Here is a tiny trained network, its code and every weight. The questions are about switching its units off for an input and a target symbol, where a switched-off unit gives its printed mean instead of its output.

import numpy as np


def w(rows, s, z=0):
    codes = np.array(rows[::2]) - 128.0
    scale = np.full(codes.shape[1], s)
    scale[-1] = z or s
    return codes * scale


def norm(h):
    return h / np.sqrt((h * h).mean(-1, keepdims=True) + 1e-5)


def f(y):
    return np.maximum(y, 0)


def softmax(a):
    e = np.exp(a - a.max(-1, keepdims=True))
    return e / e.sum(-1, keepdims=True)


def log_softmax(a):
    a = a - a.max(-1, keepdims=True)
    return a - np.log(np.exp(a).sum(-1, keepdims=True))


def net(x, mask):
    ids = ['βγδζηλμξπσφψω'.index(c) for c in x.split()]
    T = len(ids)
    res = E[ids] + P[:T]
    r = norm(res)
    for j in range(3):
        rows = slice(3 * j, 3 * j + 3)
        q, k, v = (r @ M[0][rows].T for M in (Q, K, V))
        z = softmax(np.where(np.tri(T) > 0, q @ k.T / 3**0.5, -1e9)) @ v
        o = O[0][rows]
        res = res + np.where(mask[j], z, o[:, -1]) @ o[:, :-1]
    y = f(norm(res) @ A[0][:, :-1].T + A[0][:, -1])
    res = res + np.where(mask[3:7], y, B[0][:, -1]) @ B[0][:, :-1]
    return log_softmax(norm(res)[-1] @ U[:, :-1].T + U[:, -1])


Q, K, V, O, A, B = {}, {}, {}, {}, {}, {}
E = w([
[90,150,143,156,164,144,121,143,123,139,152],'β',
[157,154,154,110,141,124,99,134,150,151,162],'γ',
[146,148,119,130,150,149,123,143,88,180,137],'δ',
[147,140,119,118,127,129,165,126,110,129,102],'ζ',
[100,134,90,100,113,186,107,131,135,108,122],'η',
[146,110,112,172,113,130,156,126,141,149,183],'λ',
[110,116,163,141,132,129,152,148,117,105,127],'μ',
[183,108,208,98,163,254,177,160,119,97,213],'ξ',
[121,112,79,139,115,133,160,199,118,170,206],'π',
[168,111,158,150,95,129,83,148,77,109,162],'σ',
[132,109,122,130,137,135,137,152,106,143,156],'φ',
[115,119,128,95,97,130,134,126,95,150,172],'ψ',
[110,82,162,131,140,144,89,120,172,155,87],'ω',
],0.011)
P = w([
[160,93,115,129,95,255,127,155,88,191,150],'0',
[138,84,150,157,186,152,108,71,154,135,86],'1',
[146,127,97,121,94,188,133,178,87,164,149],'2',
[131,96,151,150,176,119,113,80,151,123,84],'3',
[152,151,90,121,82,167,132,194,91,164,152],'4',
[122,99,153,142,166,100,116,85,142,111,89],'5',
[153,172,89,122,71,150,124,199,96,157,143],'6',
[123,102,152,145,156,93,118,90,145,109,87],'7',
[152,192,87,123,63,124,115,210,99,154,138],'8',
[121,110,146,136,157,74,121,95,142,97,84],'9',
[153,212,81,114,57,114,107,220,110,149,128],'10',
[125,112,146,138,147,65,119,99,138,92,79],'11',
[147,231,78,128,47,87,95,221,124,140,114],'12',
[119,111,139,135,159,71,121,91,150,96,85],'13',
],0.0055)
Q[0] = w([
[118,182,117,117,140,185,73,139,75,139,129],'h0',
[121,77,100,135,144,97,192,63,205,140,111],'h0',
[104,227,134,130,92,118,101,153,127,185,137],'h0',
[111,155,154,188,113,139,129,228,122,176,212],'h1',
[128,143,91,66,61,97,115,159,157,95,164],'h1',
[194,66,133,98,142,61,117,140,53,181,128],'h1',
[32,93,156,140,166,131,121,2,175,80,155],'h2',
[123,145,149,150,143,167,118,93,215,113,71],'h2',
[156,108,172,151,163,143,159,185,126,125,217],'h2',
],0.0077)
K[0] = w([
[140,170,132,108,51,105,118,185,108,119,170],'h0',
[167,55,158,166,189,147,129,81,132,154,132],'h0',
[103,146,133,113,52,138,85,103,125,90,124],'h0',
[124,173,127,191,135,90,101,185,143,153,206],'h1',
[70,152,123,135,111,105,127,112,174,81,159],'h1',
[176,108,147,124,147,2,131,79,90,161,148],'h1',
[46,170,148,108,182,190,101,71,128,149,167],'h2',
[120,164,149,118,159,226,88,150,194,150,114],'h2',
[161,122,170,175,191,58,142,190,100,113,183],'h2',
],0.0085)
V[0] = w([
[116,97,125,169,111,129,113,1,113,68,118],'h0',
[148,117,106,147,252,57,110,70,123,149,135],'h0',
[156,120,96,167,169,210,75,172,154,70,72],'h0',
[163,62,121,142,69,133,145,127,141,159,197],'h1',
[176,136,181,103,121,86,112,42,105,133,193],'h1',
[186,64,190,85,78,242,94,161,157,156,122],'h1',
[82,77,109,94,222,65,98,167,80,135,143],'h2',
[127,223,133,101,205,109,212,131,107,150,128],'h2',
[119,174,49,138,194,152,64,127,164,51,71],'h2',
],0.0033)
O[0] = w([
[168,141,118,54,171,88,94,137,66,111,104,1],'h0',
[215,152,130,125,124,168,84,134,113,124,45,89],'h0',
[82,187,75,137,138,161,122,73,114,69,108,158],'h0',
[101,136,59,115,95,118,186,151,153,44,102,232],'h1',
[139,114,124,118,119,168,114,82,179,70,67,133],'h1',
[113,143,125,85,138,2,159,169,153,79,90,241],'h1',
[121,92,94,96,216,141,123,167,131,101,140,201],'h2',
[103,158,110,86,152,72,199,114,165,130,99,85],'h2',
[167,71,159,122,90,109,164,184,145,158,96,23],'h2',
],0.0044,0.003)
A[0] = w([
[200,153,176,154,154,94,183,30,137,68,130,150],'n0',
[125,181,97,114,94,135,135,198,160,133,249,253],'n1',
[101,68,255,159,130,100,111,79,90,65,102,13],'n2',
[117,124,148,150,251,136,80,172,150,81,102,107],'n3',
],0.0042,0.0015)
B[0] = w([
[70,90,74,90,106,139,152,206,69,241,195,159],'n0',
[197,161,185,120,177,70,49,68,166,127,47,254],'n1',
[187,254,48,118,136,156,205,92,243,189,86,146],'n2',
[144,122,175,139,7,89,125,83,66,99,166,188],'n3',
],0.0043,0.007)
U = w([
[71,140,181,225,180,157,93,56,86,193,168,124],'β',
[171,116,185,110,174,113,92,13,207,114,39,137],'γ',
[185,186,101,103,149,177,120,154,53,214,55,140],'δ',
[144,182,118,98,86,101,241,135,105,119,58,134],'ζ',
[55,171,33,56,130,160,91,68,140,78,143,148],'η',
[182,160,77,227,69,168,139,61,198,93,173,72],'λ',
[31,128,190,187,135,58,178,130,133,68,141,114],'μ',
[157,143,181,98,158,208,187,157,154,93,174,193],'ξ',
[116,107,38,167,88,128,176,221,96,183,205,107],'π',
[171,95,145,162,72,121,70,137,18,57,113,173],'σ',
[148,99,69,130,253,88,82,170,162,88,129,153],'φ',
[118,125,181,32,51,58,112,102,123,200,214,3],'ψ',
[66,52,144,140,85,166,88,165,171,149,98,212],'ω',
],0.0055,0.003)

Each question gives the input, a string of symbols that net reads in full, and the target symbol t.
The units are the heads (3 rows each of Q, K, V and O) and the neurons (one row each of A and B). Each row of codes is followed by its name. A weight is (code - 128) times the scale printed after its matrix; where a second scale follows, it is the last column's (O, A, B and U).
mask holds one flag per unit, heads first, then neurons. A switched-off unit (its flag False) gives its mean, the last column of its rows in O or B, instead of its output. The means were averaged over made-up inputs and are rounded, as every weight is.
A unit's drop is (log p(t) with every unit on - log p(t) with that unit switched off) / (log p(t) with every unit on - log p(t) with every unit switched off).
The circuit of an input: a set's keep is (log p(t) with only the set's units on - log p(t) with every unit switched off) / (log p(t) with every unit on - log p(t) with every unit switched off). Starting from all 7 units, units are removed one at a time, each time the one whose removal leaves the highest keep (on an exact tie, the one counted first), for as long as the keep stays at least 0.8.
circuit, biggest first: the units of the circuit, biggest drop first
top k neurons: the k neurons with the biggest drops, biggest first
heads that matter: for each layer, one digit per head in row order, 1 if its drop is at least 0.15 and else 0, layers parted by /
drop when u is switched off: that unit's drop, to one decimal
input σ λ η γ ψ φ π φ, target σ: heads that matter => 100
input ζ β η σ π δ, target β: circuit, biggest first => n1; h0; h1
input γ φ γ λ γ φ φ η γ μ, target ζ: circuit, biggest first => n2; n1; h0; n0
input ζ ω π σ ψ π, target φ: heads that matter => 000
input φ σ γ, target γ: heads that matter => 010
input φ ω λ ξ γ, target γ: heads that matter => 000
input ζ ψ η β φ β λ γ η δ, target β: heads that matter => 010
input β γ δ β ψ φ μ φ δ ψ δ π, target φ: top neuron => n1
input γ σ δ λ, target π: circuit, biggest first => n0; n1; h0
input φ μ ζ ζ λ ζ, target δ: circuit, biggest first => h1; h0; n0
input φ ζ φ φ μ φ γ φ λ ψ, target η: heads that matter => 011
input φ β ξ λ γ φ γ φ φ, target φ: heads that matter => 001
input σ γ φ, target φ: top 2 neurons => n3; n1
input γ γ ψ μ φ β δ φ ω η, target ω: circuit, biggest first => h2; n1; h1
input φ φ β δ φ β, target μ: heads that matter => 001
input φ φ σ ω φ φ μ ζ λ σ, target λ: heads that matter => 000
input γ φ λ φ ψ φ λ φ φ ξ β, target β: heads that matter => 110
input ξ λ φ φ φ φ φ γ, target ψ: top neuron => n0
input λ φ μ ψ φ π β β σ φ φ φ, target σ: circuit, biggest first => n3; h0; n1
input λ δ β δ β η, target ω: drop when h2 is switched off => 0.8
input γ λ η μ, target ζ: drop when n0 is switched off => 0.1
input ω σ σ λ φ ξ φ π η δ γ φ β, target β: drop when h1 is switched off => 0.8
